Each row was made from one small tree. The marks that hang from a mark follow it in brackets, in alphabetical order. Every link used is in the known rows. Write each row's tree.
Known rows:
nelos{dozik{fadub pazut{fimov} tarafe} mekek}: -4.13 -2.32 -2.71 -1.16 +1.35 +4.26 -1.19 +3.41 +3.57 -0.86 -1.47 +0.89 -2.15 -0.63 -1.05 -0.22 +3.68 -1.12 +0.93 +0.58 -1.12 -0.17 +1.64 +1.47 -3.29 -2.52 +1.80 -0.25 +0.98 +0.63 -0.39 +0.69 -4.38 +1.03 -0.17 +0.74 -0.28 +4.33 +1.54 +1.75 +1.79
pazut{fimov{mizap{fosim mekek} tarafe}}: +2.24 -1.12 -1.39 -2.07 +1.46 -1.33 +0.92 +4.98 +7.97 -1.96 -1.70 +1.13 -1.43 -0.09 -0.24 +0.29 +3.57 -3.19 -1.39 -1.10 -3.52 -2.43 -0.60 -1.55 -0.66 +3.64 +1.51 -1.59 +2.55 -1.36 -1.52 +0.48 +0.86 +0.65 +2.98 -1.51 -0.36 +0.12 -1.76 -1.59 +0.99
dozik{fadub{fimov} tarafe}: -6.20 -1.13 -2.66 -0.73 +0.24 +1.15 -1.04 +4.02 +0.88 -1.67 -1.68 -0.44 -2.91 -0.07 +0.27 -0.60 +3.46 -1.19 +0.19 -1.06 -0.74 -0.09 +1.98 +1.04 +1.18 +0.03 +2.34 -0.72 -2.38 -2.07 -1.86 +0.97 +0.61 -0.74 +0.47 -0.71 +0.13 +1.29 -0.45 +0.60 +0.40
mekek{fimov{mizap{fosim} tarafe}}: +3.47 -0.21 -1.50 -1.88 +0.27 -1.68 +0.39 +2.89 +6.12 -2.54 -2.31 -0.53 +1.23 +1.44 -0.51 -0.81 +4.28 -2.07 -1.42 -0.83 -1.38 -1.81 -0.07 -0.52 -1.92 +1.78 +1.39 -2.97 +0.83 -3.42 -1.18 +0.51 +0.81 +0.10 +1.33 -1.69 +0.98 +0.32 -1.99 -1.19 -1.03
fimov{fadub gabet{dozik tarafe} mekek}: -0.24 +2.14 -1.47 -0.16 +1.32 +3.55 -2.12 +1.15 +1.33 -3.52 -1.29 -1.95 +0.50 +1.16 -3.19 -3.03 -0.09 -1.65 +0.28 -1.39 -1.92 -1.14 +0.35 +0.67 -1.22 +3.52 +2.35 -4.48 -1.41 -1.85 +2.84 +2.44 -2.24 -3.33 +1.92 -0.39 -0.68 -0.22 -0.99 -1.10 +0.14
nelos{dozik{pazut{fimov}}}: -1.10 -1.49 -1.19 -1.92 +1.48 +1.95 +0.80 +1.85 +2.40 -0.77 -1.63 +0.80 -3.06 -0.31 +0.31 +1.41 +2.21 -1.99 +0.82 -0.05 -0.60 -2.01 +0.22 +1.23 -2.65 -0.23 +1.04 +0.46 +1.18 -0.18 +0.29 +0.84 -2.03 +0.97 -0.67 +0.95 -0.65 +3.23 +1.61 +0.24 +0.22
pazut{fadub fimov{gabet mekek}}: +0.10 +0.52 -1.60 -3.16 +2.20 +4.32 +1.42 +3.12 +0.24 -2.46 -2.32 -0.43 -3.32 -0.71 -0.43 +0.30 +3.22 -2.66 -1.12 +0.70 -2.77 -2.16 -0.18 -0.98 -0.19 +2.95 +2.10 -2.33 +1.94 -1.63 -1.19 +2.48 -1.85 -0.61 +2.02 +1.11 -0.56 -1.23 -0.63 -1.88 +1.27
fimov{fadub mizap{fosim mekek{pazut}} tarafe}: +5.33 -0.29 -1.70 -0.39 +0.54 -2.49 -0.32 +5.29 +8.62 -2.47 -2.13 -0.18 +2.91 +1.27 -3.26 -3.80 -0.25 -3.52 -1.58 -1.62 -3.73 -1.17 -0.51 -1.14 -0.03 +4.14 +2.38 -5.64 +1.91 -2.94 -0.01 +1.54 +0.67 -0.18 +2.78 -1.80 +0.58 +1.87 -3.39 -1.66 -0.12
mekek{fadub fosim{tarafe}}: -0.09 -0.14 -1.54 -3.77 -0.78 -0.63 +0.97 -1.01 +4.22 -1.55 -2.11 +2.21 +0.89 +1.50 -1.75 -1.59 +1.37 -2.18 -0.08 +0.48 -1.85 -0.49 +1.60 +0.40 -2.23 +0.92 -1.92 -3.53 +0.48 -1.75 +0.75 +0.38 -0.42 +0.48 -0.40 -0.27 +0.11 +1.51 -0.16 -0.63 -1.16
fimov{fadub mekek{pazut} mizap{tarafe}}: +4.73 +1.66 -2.01 +0.10 +0.77 +1.07 -2.28 +3.86 +0.60 -2.62 -2.29 +0.14 +2.67 +2.65 -3.79 -5.31 +0.43 -3.82 -0.68 -1.38 -1.96 -0.41 +0.11 +0.06 -0.17 +1.16 +2.86 -5.52 +3.47 -2.33 +0.15 +3.66 +0.55 -1.64 +4.34 +0.88 +0.19 +0.31 -3.40 -2.21 +0.07
dozik{fadub{fimov} pazut}: -4.99 -1.02 -4.02 -0.95 +0.58 +0.66 +0.08 +4.91 +1.34 -0.90 -1.91 +0.45 -3.38 +0.34 +1.44 -0.63 -1.11 -2.15 +1.07 -1.49 -1.30 -0.62 +1.35 +1.03 +0.44 +1.47 +2.77 +0.04 -2.67 -2.58 -0.80 +0.77 +0.00 +0.24 +0.45 +0.30 +0.32 +2.82 +0.33 +0.89 -0.04
fadub{fimov{gabet mizap{fosim mekek tarafe}}}: +1.53 -1.10 -1.58 -1.16 +0.12 +0.52 +2.13 +5.96 +5.82 -1.41 -2.82 +0.43 -0.53 +0.94 +0.92 -1.85 +2.23 -2.71 -0.81 -2.02 -4.23 -0.99 -0.09 -1.39 -0.74 +5.23 +0.16 -1.30 -0.88 -1.98 +0.40 +2.35 +3.79 +1.37 +3.85 -1.41 +0.85 +0.30 -1.97 -1.31 +0.31
fimov{gabet{dozik} mekek{fosim} mizap tarafe}: +4.27 +1.21 -2.33 +0.31 +2.26 -0.33 +0.24 +6.26 +6.18 -3.43 -2.16 -3.94 +0.71 +2.47 -3.59 -4.18 +0.42 -4.37 -0.91 -2.48 -3.05 -3.32 +0.13 -0.02 -1.96 +3.48 +0.73 -5.42 -0.33 -3.38 +3.74 +3.05 -1.26 -3.54 +0.31 +1.28 +1.74 -0.64 -2.74 -1.94 +0.40
fimov{fadub gabet mekek}: +3.60 +1.45 -2.46 +0.21 +1.30 +1.50 -1.07 +3.00 -0.40 -2.87 -2.61 -2.07 +0.37 +1.35 -2.57 -5.10 -1.39 -2.04 -0.27 -1.29 -0.62 -1.30 +0.08 +0.12 -0.15 +2.02 +1.72 -4.87 -0.81 -2.91 +1.92 +3.01 -0.67 -3.85 +2.92 +0.38 +0.54 +0.74 -1.67 -1.11 -0.27
mekek{fadub{fimov{gabet}} fosim{tarafe} mizap pazut}: -2.36 +0.17 -1.85 -4.67 +0.11 +2.61 +0.91 +2.16 +5.17 -1.23 -3.46 +2.25 +2.24 +3.23 -3.06 -2.22 -1.68 -1.84 -0.26 +0.40 -2.86 +0.77 +1.39 -1.20 -2.01 +3.14 -1.07 -5.59 -0.87 -2.12 +1.63 +4.43 +1.20 +2.13 -0.70 +4.15 +0.74 +1.36 -2.83 -0.74 -0.33
gabet{dozik{pazut{fadub{fimov}}} tarafe}: -8.14 -0.30 -0.76 -2.78 +0.61 +4.07 +0.75 +1.61 +2.44 -1.51 -0.48 +0.41 -3.04 -0.35 +0.92 +3.30 +1.69 -2.13 +0.69 -0.74 -2.66 -1.33 +1.12 +1.05 -1.26 +3.75 +2.74 +0.23 -1.54 -0.75 -0.07 +0.01 -2.59 +1.21 -1.74 -0.51 -1.11 +0.21 +1.57 -0.74 +0.04
dozik{fadub pazut{fimov{gabet mekek}} tarafe}: -3.90 +0.47 -4.21 -1.82 +2.03 +3.17 -2.18 +6.15 -0.68 -3.23 -1.79 -0.08 -3.73 -0.06 -2.47 -2.47 +2.36 -2.16 +1.86 -1.33 -0.28 -0.34 +1.28 +1.41 -0.19 +1.08 +2.84 -2.79 -1.07 -1.54 -1.08 +1.95 -1.93 -0.68 -0.25 +0.46 +0.51 +1.80 -1.28 +2.26 +0.91
mekek{fadub fimov{gabet{dozik} tarafe}}: +2.04 +0.29 -1.12 -4.17 +0.27 +3.02 -0.26 +0.23 +6.06 -3.56 -2.09 +0.12 +1.24 +1.47 -1.73 -0.88 +5.05 -1.07 -0.46 -0.32 -0.50 -0.75 +0.24 -0.50 -3.57 +2.16 +1.31 -3.61 -0.64 -3.49 -0.43 +0.27 -0.10 +1.68 -0.18 -0.52 +0.64 +0.48 -2.18 +0.87 -0.81
nelos{dozik{fadub{fimov} tarafe} gabet mekek{pazut}}: -5.13 -3.95 -2.43 +0.01 +0.63 +5.52 -0.60 +2.01 +6.60 -0.35 -2.48 -1.39 +0.20 +0.60 -0.71 -1.50 +2.84 -0.90 -0.27 +1.33 -2.71 +0.84 +2.29 +0.19 -1.51 -1.70 +0.88 -1.37 +2.07 +0.69 -0.64 +3.38 -4.57 +1.10 -0.37 +2.27 +0.09 +4.60 +0.50 +0.81 +2.60
fadub{fimov{gabet mizap{fosim} tarafe}}: +0.55 -1.24 -2.22 -0.08 +1.28 -0.87 +2.78 +6.70 +6.90 -1.83 -2.69 -2.13 -1.11 +1.02 +0.22 -2.73 +0.43 -2.98 -1.30 -1.85 -1.54 -2.17 -0.14 -0.72 +0.32 +5.40 +1.17 -3.28 -1.74 -3.23 +0.96 +3.25 +1.72 -1.42 +2.32 +0.17 +1.58 +0.19 -2.19 -1.70 +0.19
fosim{nelos{gabet mekek{fimov}}}: -1.62 -2.15 -1.77 -3.05 +0.31 +2.36 +2.46 +0.55 +4.83 -0.57 -3.07 +1.35 -0.28 +1.09 +1.43 -1.78 +0.91 -0.86 -1.09 +0.81 +0.07 -0.56 +1.74 -0.95 -1.58 +0.77 -1.33 -1.01 +2.26 -0.47 -2.01 +0.40 -1.93 -0.98 -1.13 -0.55 -0.01 +2.25 +1.06 -1.03 -0.03
mizap{fimov fosim{nelos{dozik mekek} tarafe}}: +2.64 -2.13 -1.11 -2.19 -0.64 +0.29 +3.68 +1.45 +6.85 -1.03 -2.48 +4.21 +0.64 +0.39 -0.87 -0.46 +1.68 -1.21 -1.33 +1.20 -4.14 -0.75 +1.42 +0.86 -4.03 +3.24 -3.12 -1.62 +0.93 +0.15 +0.20 +0.25 +1.27 +1.82 -0.21 -3.89 -0.79 +3.09 +1.14 -0.91 -0.98
dozik{fadub{fimov{mizap}} tarafe}: -5.19 -1.10 -2.92 -0.10 +0.59 -0.09 -1.40 +5.44 +1.72 -1.73 -1.85 -0.76 -2.90 +0.34 -0.19 -1.81 +4.34 -1.89 -0.19 -1.62 -0.86 -0.49 +1.74 +0.81 +1.17 +0.33 +2.60 -1.46 -1.87 -2.11 -1.72 +1.14 +0.62 -1.21 +0.64 -0.44 +0.71 +1.13 -0.90 +0.41 +0.69
fimov{fadub mekek mizap{tarafe}}: +4.30 +1.46 -1.95 +0.68 +0.58 -0.58 -1.61 +4.01 +0.29 -2.70 -1.92 +0.42 +1.53 +2.24 -3.10 -5.22 +1.14 -3.67 -0.64 -1.56 -1.97 -0.86 +0.11 +0.25 -0.52 +0.94 +2.00 -4.44 +2.95 -1.82 +0.51 +2.58 -0.08 -2.86 +5.03 -0.34 +0.53 +0.06 -2.49 -2.23 +0.22
fosim{nelos{mekek{pazut}} tarafe}: -0.79 -0.88 -1.89 -3.39 +0.02 +2.84 +3.05 +0.86 +3.61 -0.05 -3.17 +1.54 -0.96 +1.04 -0.26 -3.05 -0.77 -2.50 -1.42 +0.95 +0.72 -0.73 +2.17 -0.03 -0.47 +2.23 -1.85 -3.00 +2.43 -0.25 -0.96 +1.40 -0.36 -1.87 -1.66 -0.34 -1.09 +1.98 +0.55 -1.36 -1.28
mizap{fimov{tarafe} fosim}: +4.41 -0.88 -1.52 -1.06 -0.16 -1.83 +1.93 +3.97 +6.71 -2.27 -1.59 +1.60 +1.20 +0.30 -0.12 +1.61 -0.11 -2.09 -1.08 -0.46 -3.55 -1.27 +0.00 +0.24 -2.04 +2.78 +0.42 -1.35 -0.59 -3.29 -0.79 +0.17 +2.59 +2.36 +1.49 -3.72 +0.43 +1.26 -1.02 -0.96 -1.20
pazut{fadub{fimov{mizap{fosim}}}}: -2.39 -1.50 -1.22 -1.86 +0.39 -0.05 +2.85 +3.88 +3.11 -1.01 -2.26 +0.15 -2.22 -0.20 +1.34 +0.77 +2.89 -2.63 -1.68 +0.16 -3.52 -1.91 +0.46 -0.70 +0.35 +3.42 +1.90 -1.34 +0.18 -2.04 -1.25 +1.31 +0.35 +0.25 +1.54 -0.30 +0.38 -0.12 +0.22 -2.62 +0.44
fadub{fimov{mekek{fosim}}}: -3.28 -1.43 -1.69 -0.68 +0.78 +0.67 +0.79 +3.54 +0.69 -1.06 -2.39 -0.23 -1.02 +1.64 +0.87 -1.01 +1.19 -1.79 -0.57 -2.06 -3.80 -2.05 +1.36 +0.06 -0.11 +2.11 +0.74 -0.83 -2.11 -2.20 +0.87 +2.12 +1.95 -1.35 +2.36 +1.51 +0.07 -0.24 -1.05 -2.57 +0.52
gabet{dozik{fadub{fimov{mizap{fosim mekek}}}} tarafe}: -5.75 -0.32 -1.41 -1.14 +0.01 +0.80 -1.30 +1.74 +7.14 -1.94 -0.35 +0.63 -1.21 +0.11 +0.40 +2.28 +3.57 -1.63 +0.04 -1.39 -5.80 -0.90 +1.12 +0.04 -1.30 +3.99 +2.52 +0.15 -1.63 -0.81 +0.36 -0.48 -0.08 +0.91 +1.29 -2.63 -1.63 +0.36 +0.64 -0.47 +0.93
pazut{fadub{fimov{tarafe}}}: -3.07 -1.37 -1.07 -2.04 +0.67 +1.76 +3.44 +3.83 +2.51 -1.10 -1.99 -0.81 -2.61 -0.42 +1.51 +1.08 +1.40 -2.91 -1.74 +0.05 -2.43 -1.76 +0.63 -0.40 +1.03 +2.92 +2.04 -1.11 +0.17 -2.64 -1.73 +1.59 -0.91 -0.16 +0.76 +0.36 +0.24 -0.19 -0.50 -2.35 +0.24
fadub{fimov{gabet mekek{pazut} mizap tarafe}}: +0.83 -0.64 -2.62 +0.34 +2.26 +1.82 +0.91 +7.70 +3.68 -2.12 -3.14 -3.32 -0.61 +2.23 -1.15 -4.65 +0.71 -3.85 -1.58 -3.00 -2.06 -2.27 +0.21 -0.81 +0.94 +4.77 +2.33 -4.46 -0.73 -3.46 +0.89 +4.93 +1.54 -2.31 +2.14 +3.05 +1.47 -0.47 -4.04 -1.81 +0.81

Write each row's tree:
-1.36 -1.22 -1.31 -3.95 +0.04 +1.50 +1.37 +2.34 +5.47 -1.65 -2.56 +3.70 +1.60 +1.99 -1.25 -2.17 +2.10 -2.36 -0.43 -0.25 -1.90 +0.43 +0.98 -0.71 -1.12 +3.93 +1.19 -3.82 +1.61 -1.85 -1.43 +2.62 +3.40 +2.65 +1.46 +1.10 -0.11 +1.16 -2.20 -0.99 +0.11
mekek{fadub{fimov{mizap{fosim{nelos} tarafe}}} pazut}
+2.48 +0.56 -1.63 -1.17 +0.61 +2.07 +0.37 +3.21 +2.86 -1.84 -1.91 -0.09 -0.59 +0.11 +0.90 +0.95 +0.12 -1.84 -0.58 -1.44 -1.65 -0.73 +0.01 +0.29 -1.84 +2.15 +0.60 -0.54 -2.11 -3.21 -0.37 +0.73 +1.33 +1.84 -0.04 -2.20 +0.32 +0.77 -0.30 +0.18 -1.30
mizap{fimov{gabet{tarafe}}}
+4.55 +1.36 -2.93 -0.19 +1.38 -0.80 +0.33 +4.87 +2.51 -2.39 -3.25 -2.78 +0.00 +2.48 -2.86 -5.79 +0.82 -4.04 -0.90 -1.90 -2.48 -2.51 +0.62 -0.07 -1.21 +2.83 -1.20 -5.50 +0.12 -2.46 +3.08 +3.48 -0.41 -3.79 +0.86 +1.15 +1.66 -0.08 -1.96 -1.62 -0.38
fimov{gabet mekek{fosim{tarafe}} mizap}
+1.61 +1.60 -1.87 -2.32 +1.55 +1.08 +0.07 +4.19 +5.93 -3.71 -1.83 -0.59 +2.44 +3.06 -4.80 -2.40 -1.44 -2.86 +0.01 -0.86 -3.53 -1.31 +0.62 -0.68 -3.66 +2.48 +0.07 -5.61 -0.28 -2.66 +3.62 +3.25 -1.72 -1.76 +0.03 +2.73 +1.42 -0.04 -2.92 -0.69 +0.70
fimov{gabet{dozik} mekek{fadub fosim mizap} tarafe}
+0.53 +1.09 -1.09 -4.51 +0.18 +1.90 -1.32 +0.94 +3.13 -1.20 -3.15 +1.08 +3.39 +3.01 -1.21 +1.74 -0.16 -0.62 -0.41 +0.33 -2.35 -0.06 +0.72 -1.13 -3.05 -1.23 +0.83 -2.71 -0.28 -3.54 -0.20 +1.95 +1.22 +2.92 -1.36 +2.56 +0.27 +1.00 -1.90 -1.47 -1.38
mekek{fimov fosim mizap pazut}
-2.88 -0.02 -3.90 -2.26 +1.30 +1.17 -0.84 +3.62 +1.85 -1.46 -1.49 +1.43 -3.93 -0.46 +0.59 +0.58 -0.10 -2.28 +1.31 -0.32 -0.46 -0.85 +0.65 +0.79 -0.23 +0.45 +3.07 -0.15 -0.11 -1.94 -1.71 +0.12 -1.44 +0.75 +0.54 -0.14 -0.58 +2.57 +0.71 +1.13 +0.23
dozik{fadub pazut{fimov}}
-7.39 -1.17 -2.50 -1.46 +0.41 +2.53 -1.27 +3.97 +1.80 -1.92 -1.10 +0.25 -3.77 +0.12 -0.27 +0.80 +3.05 -1.36 +1.42 -1.35 -1.11 -0.96 +1.97 +1.80 -0.62 +1.32 +2.94 -0.05 -3.34 -1.26 -0.41 -0.30 -0.19 +0.55 -1.62 -0.78 -0.27 +1.81 +0.57 +1.09 +0.17
gabet{dozik{fadub{fimov} pazut tarafe}}
+1.52 +0.00 -1.97 -1.38 +0.97 -0.29 +0.04 +3.16 +2.91 -2.97 -1.46 -0.09 +0.98 +1.84 -2.36 -2.71 +1.29 -3.40 -0.72 -1.31 -1.85 -1.44 +0.84 -0.13 -1.14 +1.10 +1.31 -3.78 +2.09 -2.46 -0.20 +1.82 -0.88 -2.34 +1.92 +1.07 +0.68 +0.23 -2.50 -0.54 +0.48
fimov{mekek{fadub} tarafe}
-1.29 -1.11 -1.47 -3.18 +1.21 +1.50 -0.46 +3.81 +6.14 -2.07 -1.12 +2.08 -2.49 +0.44 -0.78 +0.91 +3.83 -2.88 +0.32 -1.60 -2.56 -2.25 +0.27 -0.26 -2.39 +3.08 +2.33 -0.69 +0.62 -0.75 -0.54 -1.12 -0.31 +1.91 -0.34 -0.50 -0.47 +1.17 -0.52 +0.26 +0.65
gabet{dozik{pazut{fimov{mizap{mekek{fadub}} tarafe}}}}
+1.90 +0.77 -1.95 -0.45 +0.89 +1.77 -2.29 +1.74 -0.67 -2.20 -2.30 -0.60 +1.51 +1.79 -2.66 -3.47 -0.88 -2.14 -0.52 -0.97 -1.42 -0.97 +0.62 +0.21 +0.37 +0.71 +3.03 -4.44 +0.99 -2.57 +0.23 +2.65 +0.15 -2.21 +2.61 +1.22 -0.60 +0.99 -1.97 -1.81 -0.24
fimov{fadub mekek{pazut}}
-5.01 -0.49 -2.17 -2.62 +1.06 +3.33 +2.40 +4.53 +0.63 -1.19 -2.02 -0.38 -3.25 -0.33 +1.19 +0.27 -0.72 -2.76 +0.43 -0.90 -1.29 -0.99 +0.67 +0.47 -0.06 +3.85 +2.08 -1.20 -1.65 -2.16 -0.52 +1.79 -1.95 +0.76 -1.09 +0.74 +0.65 +1.15 +0.37 -0.27 -0.29
dozik{pazut{fadub{fimov{gabet{tarafe}}}}}
+0.22 +0.84 -1.65 -4.50 +1.32 +3.72 +1.94 +0.49 +4.14 -1.79 -3.40 +1.50 -0.18 +1.10 -3.13 -3.62 -1.80 -2.04 -0.42 +0.86 -0.45 -0.73 +0.90 +0.27 -0.03 +4.73 -1.03 -6.17 +0.79 -1.92 +0.63 +3.31 -0.11 -0.01 -1.38 +0.83 -1.35 +1.40 -1.59 -2.33 -1.19
mekek{fosim{nelos tarafe} pazut{fimov{fadub gabet}}}
+2.71 +2.70 -1.54 -0.82 +0.80 +2.97 -1.38 +3.14 +1.04 -3.24 -1.97 +0.05 +1.48 +2.34 -4.00 -2.99 -1.97 -2.03 +0.32 -0.32 -2.02 -0.37 +0.02 -0.24 -2.20 +1.91 +1.45 -4.45 +0.22 -1.61 +2.86 +3.45 -0.76 -2.41 +3.19 +0.71 +0.12 +0.06 -1.99 -1.33 +0.16
fimov{fadub gabet{dozik} mekek{mizap{tarafe}}}
+2.60 +1.82 -2.97 -0.87 +1.82 +2.98 -0.68 +3.97 +5.61 -3.56 -2.07 -3.77 +1.71 +2.10 -3.97 -2.69 -2.06 -3.43 -0.08 -1.12 -3.47 -1.66 +0.74 +0.38 -1.33 +2.79 +1.83 -5.55 -0.83 -4.19 +2.98 +3.75 -1.36 -1.53 -0.31 +1.77 +0.35 +0.50 -2.90 -0.90 +0.15
fimov{gabet{dozik{fadub}} mekek{fosim pazut} tarafe}
-2.19 +1.62 -1.91 -1.80 +1.61 +4.45 -0.16 +3.04 +0.73 -3.04 -1.34 -2.02 -1.62 +0.66 -1.66 -0.61 +0.55 -2.89 +0.72 -1.31 -2.68 -1.67 +0.67 +0.67 -1.89 +3.81 +1.92 -2.73 -0.93 -1.53 +1.95 +2.20 -2.96 -1.55 -0.78 +0.53 -0.05 -0.29 -0.05 -0.17 +0.21
fimov{gabet{dozik{pazut{fadub}} tarafe} mekek}
-3.68 -1.03 -1.70 -0.74 +0.91 +0.66 +0.42 +4.75 -0.03 -0.85 -2.39 +0.44 -1.54 +1.95 +0.86 -0.41 +0.61 -1.79 -0.78 -1.72 -2.95 -1.60 +1.09 -0.77 -0.05 +1.58 +1.39 -0.45 -1.15 -1.39 +0.13 +2.64 +1.90 -1.95 +2.64 +2.38 +0.20 -0.29 -1.23 -1.97 +0.85
fadub{fimov{mekek{mizap}}}
-0.42 -0.57 -1.51 -3.92 -0.13 +3.86 +2.85 +0.02 +4.29 -1.09 -3.21 +1.33 -1.35 +1.08 -0.32 -2.83 +2.60 -1.27 -1.34 +0.81 +0.21 -1.14 +1.96 -0.01 -2.32 +3.13 -2.38 -2.70 +0.62 -0.32 -0.21 +0.33 -0.56 -1.57 -1.70 -1.74 -0.84 +1.20 +0.59 -0.94 -1.40
fosim{nelos{mekek{fimov{gabet{dozik}}}} tarafe}
-5.46 -0.42 -1.34 -3.61 +1.26 +3.12 -1.99 +3.40 +1.13 -2.68 -1.02 +2.73 -2.54 +0.97 -2.50 +1.13 +4.39 -1.45 +1.43 -0.77 -1.12 -1.20 +1.35 +0.66 -2.71 +0.94 +2.27 -1.39 -0.18 +0.35 -0.42 +0.17 -0.86 +0.75 -1.21 +1.06 -0.39 +0.58 -0.40 +0.76 +0.94
gabet{dozik{pazut{fimov{mekek{fadub mizap}}} tarafe}}
-2.31 +0.86 -1.55 -4.07 +2.21 +3.27 +0.35 +1.37 +2.98 -3.00 -1.85 +1.99 -0.70 +0.87 -2.12 -1.74 +1.96 -1.78 +0.27 -0.59 -2.37 -0.96 +0.66 -0.30 -1.97 +3.84 +0.08 -3.70 +0.80 -1.14 +0.51 +2.43 -1.22 -0.67 +1.01 +1.28 -0.85 -0.50 -1.22 -1.05 +1.11
pazut{fimov{gabet{tarafe} mekek{fadub fosim{nelos}}}}
-3.24 -1.36 -0.96 -2.69 +1.10 +0.99 +2.41 +2.72 +1.14 -1.19 -2.04 +1.37 -2.74 +0.18 -0.95 -1.35 +1.44 -1.94 +0.81 -0.44 +1.39 -1.26 +1.69 +1.97 -1.93 +0.67 -0.86 -1.28 +0.65 +0.05 -0.26 +0.70 -1.37 -1.27 -4.21 -0.18 -0.06 +3.59 +1.54 +0.48 -0.78
fosim{nelos{dozik{pazut tarafe}}}
-4.40 +0.34 -1.79 -1.08 +1.43 +2.12 +0.59 +4.67 +1.61 -1.65 -2.39 -0.86 -0.16 +2.16 -0.41 -1.30 -1.27 -1.71 -0.15 -2.05 -3.84 -0.96 +0.97 -0.57 -0.91 +3.47 +0.39 -2.33 -2.83 -2.04 +2.34 +4.12 +0.27 -1.73 +1.68 +2.75 +0.64 -0.65 -1.73 -1.86 +0.82
fadub{fimov{gabet{tarafe} mekek{fosim mizap}}}
+4.94 +0.66 -1.37 -1.00 -0.34 +1.98 +0.17 +3.74 +0.20 -2.21 -1.69 +2.71 +1.03 +1.37 -0.21 +0.32 +1.63 -2.89 -0.49 -1.23 -3.97 -0.22 +0.43 +0.58 -2.45 +0.47 +0.17 -0.01 +1.45 -2.25 -1.26 +1.20 +3.08 +2.43 +3.38 -2.35 -0.02 -0.03 -1.81 -0.98 -0.75
mizap{fimov{mekek} tarafe}
